Here is a tiny trained network, its code and every weight. The questions are about switching its units off for an input and a class, where a switched-off unit gives its printed mean instead of its output.

import numpy as np


def w(rows, s, z=0):
    codes = np.array(rows[::2]) - 128.0
    scale = np.full(codes.shape[1], s)
    scale[-1] = z or s
    return codes * scale


def f(y):
    return y / 2 * (1 + np.tanh(0.7978845608 * (y + 0.044715 * y**3)))


def log_softmax(a):
    a = a - a.max(-1, keepdims=True)
    return a - np.log(np.exp(a).sum(-1, keepdims=True))


def net(x, mask):
    res = np.array(x, float).reshape(1, 5) / 4 @ E
    y = f(res @ A[0][:, :-1].T + A[0][:, -1])
    res = res + np.where(mask, y, B[0][:, -1]) @ B[0][:, :-1]
    return log_softmax(res[-1] @ U[:, :-1].T + U[:, -1])


A, B = {}, {}
E = w([
[57,253,45,76,78,49],'x0',
[107,107,83,22,147,219],'x1',
[52,80,93,165,98,123],'x2',
[244,147,62,57,30,115],'x3',
[105,139,242,234,49,23],'x4',
],0.0074)
A[0] = w([
[213,118,155,89,107,129,80],'neuron 1',
[138,45,173,162,120,116,140],'neuron 2',
[157,79,109,130,132,137,141],'neuron 3',
[100,161,41,119,85,135,239],'neuron 4',
[97,89,117,115,174,173,188],'neuron 5',
[92,121,52,114,127,85,159],'neuron 6',
[119,7,168,174,94,168,101],'neuron 7',
[129,118,119,123,161,176,112],'neuron 8',
[209,136,25,104,125,123,154],'neuron 9',
[145,122,121,117,117,145,189],'neuron 10',
[109,82,135,96,219,193,145],'neuron 11',
[128,156,147,159,139,109,104],'neuron 12',
[141,170,118,164,168,118,96],'neuron 13',
[155,112,183,179,142,126,251],'neuron 14',
[182,153,130,117,111,114,152],'neuron 15',
[56,155,132,97,86,103,48],'neuron 16',
[163,109,193,167,169,83,95],'neuron 17',
[167,132,145,105,110,139,137],'neuron 18',
[164,137,157,125,100,144,234],'neuron 19',
[146,150,147,112,107,139,71],'neuron 20',
[107,91,140,109,133,140,161],'neuron 21',
[127,131,99,125,127,131,174],'neuron 22',
],0.017,0.003)
B[0] = w([
[136,102,147,52,114,54,201],'neuron 1',
[139,65,117,212,145,120,205],'neuron 2',
[99,97,146,117,154,105,168],'neuron 3',
[79,205,123,165,197,80,222],'neuron 4',
[108,127,131,113,135,213,211],'neuron 5',
[98,189,140,201,187,138,187],'neuron 6',
[93,37,141,193,208,37,227],'neuron 7',
[114,113,146,97,135,189,181],'neuron 8',
[217,140,102,77,241,94,254],'neuron 9',
[139,110,125,87,152,122,158],'neuron 10',
[72,96,106,69,117,252,253],'neuron 11',
[162,142,138,120,50,129,160],'neuron 12',
[151,153,112,110,63,161,147],'neuron 13',
[194,113,83,171,82,154,211],'neuron 14',
[161,140,145,77,98,111,179],'neuron 15',
[44,157,159,145,80,104,178],'neuron 16',
[200,140,89,166,63,165,207],'neuron 17',
[148,128,168,93,141,118,165],'neuron 18',
[151,96,143,105,120,89,169],'neuron 19',
[116,133,119,89,107,115,140],'neuron 20',
[107,127,129,147,147,156,156],'neuron 21',
[149,152,152,141,168,149,151],'neuron 22',
],0.025,0.014)
U = w([
[146,209,118,104,182,94,5],'0',
[176,129,187,2,142,50,143],'1',
[74,88,164,55,176,192,155],'2',
[177,157,146,133,57,92,90],'3',
[61,213,211,134,81,64,220],'4',
[131,18,175,176,116,83,149],'5',
],0.0084,0.0021)

Each question gives the input, the list of numbers given to net, and the class t.
The units are the neurons (one row each of A and B). Each row of codes is followed by its name. A weight is (code - 128) times the scale printed after its matrix; where a second scale follows, it is the last column's (A, B and U).
mask holds one flag per neuron, in row order. A switched-off neuron (its flag False) gives its mean, the last column of its row in B, instead of its output. The means were averaged over made-up inputs and are rounded, as every weight is.
A unit's drop is (log p(t) with every unit on - log p(t) with that unit switched off) / (log p(t) with every unit on - log p(t) with every unit switched off).
The circuit of an input: a set's keep is (log p(t) with only the set's units on - log p(t) with every unit switched off) / (log p(t) with every unit on - log p(t) with every unit switched off). Starting from the 12 units with the biggest drops (on a tie, the unit counted first), units are removed one at a time, each time the one whose removal leaves the highest keep (on an exact tie, the one counted first), for as long as the keep stays at least 0.8.
units of the circuit, in order: the units of the circuit, biggest drop first
k most important neurons: the k neurons with the biggest drops, biggest first
drop of u: that unit's drop, to one decimal
input [3,2,4,7,2], class 0: units of the circuit, in order -> (neuron 4)
input [0,-5,-4,7,7], class 3: 3 most important neurons -> (neuron 17; neuron 9; neuron 14)
input [1,-5,6,8,4], class 1: 3 most important neurons -> (neuron 15; neuron 19; neuron 17)
input [-8,-5,5,-5,-6], class 5: 3 most important neurons -> (neuron 7; neuron 2; neuron 14)
input [3,1,-1,0,-5], class 0: 2 most important neurons -> (neuron 4; neuron 9)
input [8,1,-2,8,7], class 4: 2 most important neurons -> (neuron 16; neuron 4)
input [2,-6,6,8,-2], class 0: 2 most important neurons -> (neuron 4; neuron 6)
input [-4,8,-2,6,-3], class 1: 2 most important neurons -> (neuron 9; neuron 1)
input [4,-6,5,2,-1], class 4: drop of neuron 9 -> 0.1
input [7,7,0,4,5], class 4: drop of neuron 16 -> 0.9
input [7,5,0,2,1], class 0: drop of neuron 9 -> 0.7
input [8,-6,4,0,-7], class 0: drop of neuron 9 -> 0.2
